Here is a tiny trained network, its code and every weight. The questions are about switching its units off for an input and a target symbol, where a switched-off unit gives its printed mean instead of its output.

import numpy as np


def w(rows, s, z=0):
    codes = np.array(rows[::2]) - 128.0
    scale = np.full(codes.shape[1], s)
    scale[-1] = z or s
    return codes * scale


def norm(h):
    return h / np.sqrt((h * h).mean(-1, keepdims=True) + 1e-5)


def f(y):
    return np.maximum(y, 0)


def softmax(a):
    e = np.exp(a - a.max(-1, keepdims=True))
    return e / e.sum(-1, keepdims=True)


def log_softmax(a):
    a = a - a.max(-1, keepdims=True)
    return a - np.log(np.exp(a).sum(-1, keepdims=True))


def net(x, mask):
    ids = ['ΛΦΨαβγεζημξπσω'.index(c) for c in x.split()]
    T = len(ids)
    res = E[ids] + P[:T]
    u = 0
    for l in range(3):
        q, k, v = (norm(res) @ M[l].T for M in (Q, K, V))
        z = softmax(np.where(np.tri(T) > 0, q @ k.T / 2**0.5, -1e9)) @ v
        res = res + np.where(mask[u], z, O[l][:, -1]) @ O[l][:, :-1]
        u += 1
        y = f(norm(res) @ A[l][:, :-1].T + A[l][:, -1])
        res = res + np.where(mask[u : u + 4], y, B[l][:, -1]) @ B[l][:, :-1]
        u += 4
    return log_softmax(norm(res)[-1] @ U[:, :-1].T + U[:, -1])


Q, K, V, O, A, B = {}, {}, {}, {}, {}, {}
E = w([
[154,177,140,194,45,109,103,168,17,157,116,141],'Λ',
[148,145,196,187,89,110,75,130,5,133,139,86],'Φ',
[192,36,99,173,155,138,181,92,140,118,136,161],'Ψ',
[82,127,98,106,71,39,170,111,109,134,111,113],'α',
[198,223,129,124,124,139,120,64,147,110,101,105],'β',
[153,164,135,117,66,78,84,210,43,137,144,111],'γ',
[97,100,135,84,177,127,139,120,87,56,115,202],'ε',
[178,92,88,98,71,158,73,76,158,86,97,115],'ζ',
[171,111,148,153,62,111,101,198,23,147,159,100],'η',
[120,152,145,168,79,108,86,187,61,126,86,95],'μ',
[196,178,161,161,149,182,159,196,139,70,115,153],'ξ',
[96,133,70,144,197,89,104,93,155,207,90,101],'π',
[151,117,158,149,102,94,73,213,61,111,113,51],'σ',
[93,160,83,196,131,148,140,149,115,105,219,86],'ω',
],0.018)
P = w([
[126,111,188,212,60,9,166,147,120,81,96,109],'0',
[118,119,169,187,72,45,167,130,123,89,106,99],'1',
[122,121,154,167,98,64,160,124,108,96,112,103],'2',
[124,122,143,157,113,77,149,131,105,104,119,104],'3',
[128,123,126,151,113,89,133,123,102,105,125,121],'4',
[133,125,122,149,124,106,132,128,105,119,128,123],'5',
[139,118,115,139,132,120,116,126,109,129,133,133],'6',
[145,122,106,132,141,135,115,122,106,126,139,138],'7',
[148,127,100,134,149,152,112,128,109,127,135,141],'8',
[153,138,88,122,162,162,103,128,112,134,138,140],'9',
[155,138,92,128,156,171,114,124,103,145,143,135],'10',
],0.012)
Q[0] = w([
[140,133,118,229,143,118,10,239,1,198,223,62],'0.h0',
[224,129,119,175,127,116,76,183,5,69,116,133],'0.h0',
],0.0049)
K[0] = w([
[125,173,45,119,235,227,133,107,188,151,169,125],'0.h0',
[151,96,68,98,199,254,73,96,158,62,150,202],'0.h0',
],0.0065)
V[0] = w([
[181,91,112,73,142,61,86,45,151,185,7,144],'0.h0',
[77,154,2,210,166,99,105,112,150,164,200,67],'0.h0',
],0.005)
O[0] = w([
[167,66,99,79,165,147,187,135,130,251,43,112,4],'0.h0',
[95,118,42,156,127,116,197,128,67,2,73,91,111],'0.h0',
],0.0093,0.0019)
A[0] = w([
[76,102,229,121,127,41,121,146,251,109,12,90,86],'0.n0',
[207,82,161,173,85,176,128,2,178,135,131,114,175],'0.n1',
[170,190,204,238,122,75,138,213,202,88,58,44,2],'0.n2',
[71,150,184,180,221,60,142,127,72,130,113,200,176],'0.n3',
],0.0047,0.0018)
B[0] = w([
[107,116,111,164,201,88,34,166,145,62,141,176,170],'0.n0',
[125,108,115,186,141,145,85,137,121,146,1,70,184],'0.n1',
[128,150,161,110,170,151,48,152,32,185,189,199,240],'0.n2',
[123,89,144,115,50,111,140,160,123,143,86,221,255],'0.n3',
],0.0074,0.0043)
Q[1] = w([
[77,139,206,99,107,203,133,147,156,142,221,153],'1.h0',
[36,102,93,98,141,93,255,70,191,74,117,119],'1.h0',
],0.0067)
K[1] = w([
[130,135,191,99,115,106,154,158,108,94,128,169],'1.h0',
[95,130,142,179,88,1,114,157,86,132,136,94],'1.h0',
],0.0093)
V[1] = w([
[253,254,80,234,141,150,123,139,163,153,116,25],'1.h0',
[105,177,103,91,95,120,40,119,17,158,122,68],'1.h0',
],0.005)
O[1] = w([
[202,97,139,147,160,85,92,109,160,81,128,255,10],'1.h0',
[17,78,228,135,102,75,145,190,149,186,71,115,252],'1.h0',
],0.0087,0.0029)
A[1] = w([
[93,78,155,141,156,78,132,123,149,135,144,165,81],'1.n0',
[145,113,145,169,118,66,86,160,113,135,100,172,2],'1.n1',
[144,138,92,169,113,153,126,44,100,140,115,112,166],'1.n2',
[149,180,123,162,96,161,116,129,160,179,147,3,45],'1.n3',
],0.011,0.0048)
B[1] = w([
[152,117,126,134,179,136,145,37,193,93,148,109,181],'1.n0',
[226,116,119,103,110,124,221,99,153,93,176,122,254],'1.n1',
[98,123,69,28,160,122,113,200,158,134,154,93,180],'1.n2',
[92,51,44,169,70,57,1,115,53,236,112,210,190],'1.n3',
],0.0099,0.0078)
Q[2] = w([
[243,201,218,159,147,186,102,194,129,140,91,153],'2.h0',
[214,131,110,94,123,167,132,207,3,202,81,99],'2.h0',
],0.0075)
K[2] = w([
[193,157,117,135,186,209,53,158,146,125,73,174],'2.h0',
[113,123,68,68,206,254,92,62,129,150,107,144],'2.h0',
],0.008)
V[2] = w([
[115,207,127,180,255,93,236,115,96,185,214,126],'2.h0',
[29,218,159,75,183,159,105,134,133,191,120,116],'2.h0',
],0.0066)
O[2] = w([
[231,114,189,12,36,142,45,167,112,2,19,165,113],'2.h0',
[238,79,187,191,51,45,128,165,94,109,186,168,2],'2.h0',
],0.0071,0.0078)
A[2] = w([
[159,76,115,143,121,27,166,11,253,44,131,200,2],'2.n0',
[46,161,199,115,117,57,113,133,140,135,57,185,176],'2.n1',
[168,161,115,166,76,138,48,115,138,84,189,148,44],'2.n2',
[196,70,105,106,118,33,108,26,254,69,94,158,132],'2.n3',
],0.009,0.0041)
B[2] = w([
[249,116,124,127,96,41,127,49,104,22,230,143,234],'2.n0',
[123,143,51,123,172,161,99,93,180,132,94,133,242],'2.n1',
[107,150,143,164,192,229,113,165,219,122,122,182,181],'2.n2',
[136,42,93,77,57,94,93,23,134,98,174,252,254],'2.n3',
],0.013,0.0063)
U = w([
[155,214,88,178,49,130,188,118,127,156,69,182,99],'Λ',
[130,138,202,183,117,154,110,27,105,138,57,84,120],'Φ',
[242,254,47,82,162,177,85,85,58,133,162,46,2],'Ψ',
[135,139,118,141,116,134,128,123,119,135,115,114,77],'α',
[171,90,90,112,88,83,110,50,137,84,176,157,158],'β',
[125,237,121,45,87,55,121,164,176,146,129,120,109],'γ',
[42,99,79,114,106,139,61,154,46,215,129,203,125],'ε',
[138,142,106,193,193,117,227,110,127,192,166,110,167],'ζ',
[120,109,204,77,22,185,184,163,105,146,201,88,175],'η',
[63,87,58,117,194,146,84,102,207,143,8,169,84],'μ',
[204,182,162,157,136,220,81,153,168,148,163,171,179],'ξ',
[191,83,114,115,105,150,175,181,77,101,11,108,196],'π',
[94,67,182,91,222,66,61,168,133,110,159,84,71],'σ',
[53,180,77,194,117,142,136,136,80,36,154,119,121],'ω',
],0.0089,0.0049)

Each question gives the input, a string of symbols that net reads in full, and the target symbol t.
The units are the heads (2 rows each of Q, K, V and O) and the neurons (one row each of A and B). Each row of codes is followed by its name. A weight is (code - 128) times the scale printed after its matrix; where a second scale follows, it is the last column's (O, A, B and U).
mask holds one flag per unit, layer by layer, with each layer's heads first. A switched-off unit (its flag False) gives its mean, the last column of its rows in O or B, instead of its output. The means were averaged over made-up inputs and are rounded, as every weight is.
A unit's drop is (log p(t) with every unit on - log p(t) with that unit switched off) / (log p(t) with every unit on - log p(t) with every unit switched off).
The circuit of an input: a set's keep is (log p(t) with only the set's units on - log p(t) with every unit switched off) / (log p(t) with every unit on - log p(t) with every unit switched off). Starting from the 12 units with the biggest drops (on a tie, the unit counted first), units are removed one at a time, each time the one whose removal leaves the highest keep (on an exact tie, the one counted first), for as long as the keep stays at least 0.8.
circuit, biggest first: the units of the circuit, biggest drop first
unit that matters most: the unit with the biggest drop
k most important neurons: the k neurons with the biggest drops, biggest first
k most important neurons of layer l: the k neurons of layer l with the biggest drops, biggest first
drop when u is switched off: that unit's drop, to one decimal
input π α ξ μ Φ Λ, target ξ: circuit, biggest first : 0.h0, 2.n2
input μ Φ μ Φ σ, target σ: unit that matters most : 1.h0
input Φ μ μ Φ γ Φ μ ξ σ ε Λ, target ε: circuit, biggest first : 1.n3, 1.h0, 0.h0
input α Φ ω ξ γ, target ξ: circuit, biggest first : 2.n2, 0.h0
input μ Ψ η, target Ψ: circuit, biggest first : 1.h0, 2.n3
input Φ ε Φ γ, target ε: circuit, biggest first : 1.n3, 1.h0
input ε μ σ, target ε: circuit, biggest first : 1.h0, 1.n3
input Φ Φ ε γ η μ, target ε: circuit, biggest first : 1.n3, 1.h0
input ξ Φ γ η, target ξ: circuit, biggest first : 0.h0, 2.n2
input ζ ω Ψ Φ, target Ψ: circuit, biggest first : 1.h0, 2.n3
input ε σ ε π ε, target ε: 2 most important neurons of layer 2 : 2.n0, 2.n1
input Φ σ α π η Φ α, target μ: 2 most important neurons : 1.n1, 0.n2
input Φ ω ε ω ω Φ ε, target μ: 3 most important neurons : 0.n2, 1.n1, 2.n1
input Φ ω ε ζ ζ γ μ, target ζ: circuit, biggest first : 2.h0
input γ Φ σ, target σ: 3 most important neurons : 0.n2, 2.n3, 2.n0
input γ η ζ σ ε Φ γ σ ζ, target μ: 2 most important neurons : 1.n0, 1.n3
input ω β η π Φ Λ γ ε σ ε, target μ: 2 most important neurons : 0.n2, 1.n1
input Φ Φ Φ, target Φ: 4 most important neurons : 2.n3, 2.n0, 2.n1, 1.n3
input Λ Φ Φ Λ Φ Φ Λ σ η, target η: 2 most important neurons of layer 1 : 1.n1, 1.n3
input ε η σ ε σ Φ ζ ξ, target ξ: most important neuron : 0.n2
input Φ α γ, target γ: 2 most important neurons of layer 2 : 2.n3, 2.n1
input Λ ε Φ σ σ ε ω, target ω: drop when 0.h0 is switched off : 1.9
input Φ ζ Φ η, target ζ: drop when 0.n1 is switched off : 0.1
input ε μ Φ Φ β σ ω ξ Φ, target ξ: drop when 2.n3 is switched off : 0.0
input Φ ω β ω Λ σ ε ζ ζ, target μ: 2 most important neurons of layer 0 : 0.n2, 0.n1
